Here is a tiny trained network, its code and every weight. The questions are about switching its units off for an input and a target symbol, where a switched-off unit gives its printed mean instead of its output.

import numpy as np


def w(rows, s, z=0):
    codes = np.array(rows[::2]) - 128.0
    scale = np.full(codes.shape[1], s)
    scale[-1] = z or s
    return codes * scale


def f(y):
    return np.maximum(y, 0)


def softmax(a):
    e = np.exp(a - a.max(-1, keepdims=True))
    return e / e.sum(-1, keepdims=True)


def log_softmax(a):
    a = a - a.max(-1, keepdims=True)
    return a - np.log(np.exp(a).sum(-1, keepdims=True))


def net(x, mask):
    ids = ['αβγδεζθξπστφψ'.index(c) for c in x.split()]
    T = len(ids)
    res = E[ids] + P[:T]
    r = res
    for j in range(2):
        rows = slice(4 * j, 4 * j + 4)
        q, k, v = (r @ M[0][rows].T for M in (Q, K, V))
        z = softmax(np.where(np.tri(T) > 0, q @ k.T / 4**0.5, -1e9)) @ v
        o = O[0][rows]
        res = res + np.where(mask[j], z, o[:, -1]) @ o[:, :-1]
    y = f(res @ A[0][:, :-1].T + A[0][:, -1])
    res = res + np.where(mask[2:6], y, B[0][:, -1]) @ B[0][:, :-1]
    return log_softmax(res[-1] @ U[:, :-1].T + U[:, -1])


Q, K, V, O, A, B = {}, {}, {}, {}, {}, {}
E = w([
[128,171,155,207,175],'α',
[159,99,145,182,27],'β',
[52,131,97,79,124],'γ',
[169,132,87,175,175],'δ',
[221,109,165,103,75],'ε',
[196,139,139,115,192],'ζ',
[156,230,110,150,113],'θ',
[138,189,178,82,160],'ξ',
[148,136,138,72,69],'π',
[69,182,193,107,122],'σ',
[146,145,71,66,149],'τ',
[58,2,127,113,170],'φ',
[71,175,46,146,162],'ψ',
],0.022)
P = w([
[185,100,108,41,3],'0',
[165,141,109,99,77],'1',
[159,172,139,107,131],'2',
[144,191,136,119,144],'3',
[131,201,136,118,165],'4',
[134,208,141,117,166],'5',
],0.0048)
Q[0] = w([
[53,50,78,93,141],'head 1',
[184,208,115,154,159],'head 1',
[52,171,130,189,168],'head 1',
[110,120,162,103,150],'head 1',
[170,228,220,170,138],'head 2',
[111,228,133,246,123],'head 2',
[133,140,156,58,160],'head 2',
[79,215,43,129,163],'head 2',
],0.012)
K[0] = w([
[65,168,103,85,202],'head 1',
[217,159,133,245,105],'head 1',
[42,88,157,215,156],'head 1',
[120,117,191,106,133],'head 1',
[125,143,137,93,216],'head 2',
[73,163,67,144,201],'head 2',
[140,140,206,120,108],'head 2',
[69,117,139,185,142],'head 2',
],0.012)
V[0] = w([
[2,89,131,172,43],'head 1',
[127,177,176,78,192],'head 1',
[25,96,94,84,76],'head 1',
[114,126,64,131,47],'head 1',
[109,87,165,67,176],'head 2',
[158,134,176,27,192],'head 2',
[126,215,118,106,204],'head 2',
[94,197,191,170,82],'head 2',
],0.0062)
O[0] = w([
[27,237,60,178,153,29],'head 1',
[228,165,208,143,3,92],'head 1',
[47,176,149,111,145,71],'head 1',
[98,85,94,40,173,251],'head 1',
[33,92,115,120,192,56],'head 2',
[132,85,148,23,186,171],'head 2',
[113,99,86,73,213,185],'head 2',
[88,198,176,144,83,150],'head 2',
],0.0053,0.0026)
A[0] = w([
[122,70,127,105,42,95],'neuron 1',
[218,74,96,170,103,68],'neuron 2',
[105,173,55,224,146,35],'neuron 3',
[116,149,1,119,108,3],'neuron 4',
],0.011,0.004)
B[0] = w([
[134,53,90,146,25,204],'neuron 1',
[46,174,106,254,203,254],'neuron 2',
[118,83,250,82,192,201],'neuron 3',
[168,226,116,212,184,225],'neuron 4',
],0.0089,0.0057)
U = w([
[115,175,151,132,179,1],'α',
[68,76,132,106,152,201],'β',
[171,191,90,149,102,163],'γ',
[125,81,109,182,99,186],'δ',
[73,163,218,95,85,109],'ε',
[155,96,239,161,133,107],'ζ',
[119,115,61,178,184,9],'θ',
[134,115,145,73,64,181],'ξ',
[197,55,133,128,205,107],'π',
[164,108,7,81,166,198],'σ',
[61,165,62,80,126,136],'τ',
[142,80,232,67,156,150],'φ',
[88,103,167,143,124,140],'ψ',
],0.011,0.0069)

Each question gives the input, a string of symbols that net reads in full, and the target symbol t.
The units are the heads (4 rows each of Q, K, V and O) and the neurons (one row each of A and B). Each row of codes is followed by its name. A weight is (code - 128) times the scale printed after its matrix; where a second scale follows, it is the last column's (O, A, B and U).
mask holds one flag per unit, heads first, then neurons. A switched-off unit (its flag False) gives its mean, the last column of its rows in O or B, instead of its output. The means were averaged over made-up inputs and are rounded, as every weight is.
A unit's drop is (log p(t) with every unit on - log p(t) with that unit switched off) / (log p(t) with every unit on - log p(t) with every unit switched off).
The circuit of an input: a set's keep is (log p(t) with only the set's units on - log p(t) with every unit switched off) / (log p(t) with every unit on - log p(t) with every unit switched off). Starting from all 6 units, units are removed one at a time, each time the one whose removal leaves the highest keep (on an exact tie, the one counted first), for as long as the keep stays at least 0.8.
circuit, biggest first: the units of the circuit, biggest drop first
unit that matters most: the unit with the biggest drop
heads that matter: for each layer, one digit per head in row order, 1 if its drop is at least 0.15 and else 0, layers parted by /
drop of u: that unit's drop, to one decimal
input τ θ δ, target θ: unit that matters most	neuron 2
input θ ζ π, target ξ: heads that matter	00
input θ θ ε ψ, target α: heads that matter	00
input θ θ θ φ ε ψ, target α: circuit, biggest first	[neuron 3; neuron 4; head 1]
input α β τ π π θ, target α: circuit, biggest first	[head 1; neuron 3; neuron 4]
input γ τ δ, target θ: heads that matter	10
input ξ τ ε, target δ: heads that matter	10
input ψ β ξ ζ, target σ: heads that matter	11
input ε ζ θ τ θ, target σ: circuit, biggest first	[head 2; head 1; neuron 2]
input τ β ε ζ, target σ: heads that matter	10
input τ γ α τ θ ξ, target φ: drop of neuron 2	0.4
input γ θ π τ ξ, target φ: drop of neuron 2	0.3
input θ γ θ τ α, target ζ: drop of head 1	0.5
